Below are the code and all the weights of a small trained network. Each question names an input and a class and asks about switching units off, where a switched-off unit gives its printed mean instead of its output.

import numpy as np


def w(rows, s, z=0):
    codes = np.array(rows[::2]) - 128.0
    scale = np.full(codes.shape[1], s)
    scale[-1] = z or s
    return codes * scale


def norm(h):
    return h / np.sqrt((h * h).mean(-1, keepdims=True) + 1e-5)


def f(y):
    return np.maximum(y, 0)


def log_softmax(a):
    a = a - a.max(-1, keepdims=True)
    return a - np.log(np.exp(a).sum(-1, keepdims=True))


def net(x, mask):
    res = np.array(x, float).reshape(1, 2) / 4 @ E
    u = 0
    for l in range(4):
        y = f(norm(res) @ A[l][:, :-1].T + A[l][:, -1])
        res = res + np.where(mask[u : u + 8], y, B[l][:, -1]) @ B[l][:, :-1]
        u += 8
    return log_softmax(norm(res)[-1] @ U[:, :-1].T + U[:, -1])


A, B = {}, {}
E = w([
[91,238,84,130,123,45],'x0',
[254,102,30,114,153,141],'x1',
],0.00058)
A[0] = w([
[92,147,156,158,110,137,47],'L0N1',
[141,158,107,155,113,82,174],'L0N2',
[155,139,21,74,159,110,74],'L0N3',
[225,115,94,94,139,132,106],'L0N4',
[113,134,137,130,125,140,4],'L0N5',
[233,125,63,141,153,114,144],'L0N6',
[110,140,146,164,132,143,18],'L0N7',
[155,129,3,99,159,118,233],'L0N8',
],0.0023,0.00037)
B[0] = w([
[103,102,130,109,141,113,168],'L0N1',
[116,144,94,115,139,113,178],'L0N2',
[142,109,128,172,108,146,222],'L0N3',
[106,91,81,219,117,161,233],'L0N4',
[124,111,118,128,130,124,134],'L0N5',
[211,188,93,61,2,193,254],'L0N6',
[133,112,134,109,137,111,144],'L0N7',
[132,126,96,166,90,126,247],'L0N8',
],0.0031,0.0019)
A[1] = w([
[174,204,29,195,89,111,227],'L1N1',
[70,178,183,120,199,87,2],'L1N2',
[218,84,128,163,151,229,117],'L1N3',
[251,106,139,140,169,205,230],'L1N4',
[130,134,145,146,136,126,19],'L1N5',
[211,78,98,171,87,208,92],'L1N6',
[114,76,80,140,137,103,106],'L1N7',
[100,134,85,122,77,88,100],'L1N8',
],0.0015,0.00038)
B[1] = w([
[126,12,199,176,119,207,251],'L1N1',
[218,118,97,102,141,186,167],'L1N2',
[163,192,73,129,88,108,215],'L1N3',
[248,229,30,156,9,174,206],'L1N4',
[139,123,122,121,130,139,128],'L1N5',
[123,222,59,217,114,152,246],'L1N6',
[101,163,145,125,144,126,135],'L1N7',
[132,139,109,119,176,175,166],'L1N8',
],0.0018)
A[2] = w([
[99,169,156,140,106,100,212],'L2N1',
[122,99,125,167,112,164,233],'L2N2',
[120,140,144,119,93,147,172],'L2N3',
[127,127,95,112,133,122,74],'L2N4',
[160,132,121,117,94,137,130],'L2N5',
[110,143,140,129,99,141,159],'L2N6',
[251,148,121,128,57,136,255],'L2N7',
[140,158,93,180,101,106,148],'L2N8',
],0.0029,0.00044)
B[2] = w([
[206,115,101,129,143,153,153],'L2N1',
[136,164,101,122,135,89,190],'L2N2',
[148,110,104,142,111,122,160],'L2N3',
[139,137,111,125,119,105,131],'L2N4',
[146,125,105,144,104,147,170],'L2N5',
[167,116,112,123,103,127,156],'L2N6',
[198,128,4,116,46,195,254],'L2N7',
[126,64,172,149,123,174,193],'L2N8',
],0.0026,0.0034)
A[3] = w([
[148,102,130,204,141,158,1],'L3N1',
[114,82,91,165,158,112,199],'L3N2',
[178,143,64,97,150,67,163],'L3N3',
[125,228,108,107,159,71,115],'L3N4',
[136,137,87,249,114,90,120],'L3N5',
[111,213,95,102,145,93,153],'L3N6',
[114,30,230,119,166,168,51],'L3N7',
[119,77,154,178,132,171,152],'L3N8',
],0.0019,0.00045)
B[3] = w([
[103,194,168,156,190,145,178],'L3N1',
[103,188,174,128,151,139,157],'L3N2',
[41,162,159,109,106,82,202],'L3N3',
[105,167,52,83,171,88,184],'L3N4',
[126,123,248,160,171,193,245],'L3N5',
[100,159,55,116,152,88,179],'L3N6',
[103,47,178,89,21,94,223],'L3N7',
[111,194,138,93,175,91,197],'L3N8',
],0.0017,0.0012)
U = w([
[128,182,214,229,229,202,123],'0',
[239,51,120,142,237,89,8],'1',
[254,130,14,205,38,245,171],'2',
[68,218,50,72,205,49,149],'3',
[87,25,228,64,61,95,155],'4',
[232,53,119,146,232,90,11],'5',
],0.0096,0.011)

Each question gives the input, the list of numbers given to net, and the class t.
The units are the neurons (one row each of A and B). Each row of codes is followed by its name. A weight is (code - 128) times the scale printed after its matrix; where a second scale follows, it is the last column's (A, B and U).
mask holds one flag per neuron, layer by layer. A switched-off neuron (its flag False) gives its mean, the last column of its row in B, instead of its output. The means were averaged over made-up inputs and are rounded, as every weight is.
A unit's drop is (log p(t) with every unit on - log p(t) with that unit switched off) / (log p(t) with every unit on - log p(t) with every unit switched off).
The circuit of an input: a set's keep is (log p(t) with only the set's units on - log p(t) with every unit switched off) / (log p(t) with every unit on - log p(t) with every unit switched off). Starting from the 12 units with the biggest drops (on a tie, the unit counted first), units are removed one at a time, each time the one whose removal leaves the highest keep (on an exact tie, the one counted first), for as long as the keep stays at least 0.8.
units of the circuit, in order: the units of the circuit, biggest drop first
most important unit: the unit with the biggest drop
k most important neurons: the k neurons with the biggest drops, biggest first
k most important neurons of layer l: the k neurons of layer l with the biggest drops, biggest first
drop when u is switched off: that unit's drop, to one decimal
input [5,-3], class 3: most important neuron -> [L0N6]
input [-1,-6], class 4: 2 most important neurons -> [L2N7; L1N6]
input [1,-6], class 4: units of the circuit, in order -> [L1N6; L2N7; L1N4; L0N6]
input [2,-4], class 3: 3 most important neurons -> [L2N8; L1N1; L0N6]
input [-4,-7], class 4: 2 most important neurons -> [L2N7; L0N6]
input [5,-4], class 3: 3 most important neurons -> [L0N6; L0N8; L0N4]
input [6,-2], class 3: 3 most important neurons of layer 1 -> [L1N4; L1N6; L1N8]
input [5,-1], class 0: 3 most important neurons -> [L0N6; L2N7; L1N4]
input [7,-7], class 3: 2 most important neurons -> [L0N4; L2N7]
input [3,-2], class 3: 3 most important neurons of layer 0 -> [L0N6; L0N8; L0N4]
input [-1,-1], class 4: 4 most important neurons of layer 0 -> [L0N6; L0N4; L0N3; L0N8]
input [1,-8], class 4: 3 most important neurons -> [L2N7; L1N6; L1N4]
input [3,-3], class 3: 2 most important neurons -> [L0N6; L1N1]
input [5,-6], class 3: most important unit -> L0N4
input [-1,-7], class 4: 2 most important neurons -> [L2N7; L0N6]
input [8,-2], class 0: 2 most important neurons -> [L0N6; L2N7]
input [-2,-7], class 4: 2 most important neurons -> [L2N7; L0N6]
input [8,-6], class 3: 3 most important neurons -> [L0N4; L2N7; L0N6]
input [8,-3], class 3: 2 most important neurons -> [L0N6; L0N8]
input [7,-5], class 3: most important unit -> L0N4
input [-3,-2], class 4: 2 most important neurons of layer 1 -> [L1N4; L1N6]
input [3,0], class 0: drop when L0N6 is switched off -> 1.0
input [0,0], class 0: drop when L1N3 is switched off -> 0.3
input [2,0], class 0: drop when L2N7 is switched off -> 0.8
input [-7,-6], class 4: drop when L2N7 is switched off -> 0.5
input [-6,-4], class 4: 2 most important neurons of layer 1 -> [L1N4; L1N6]
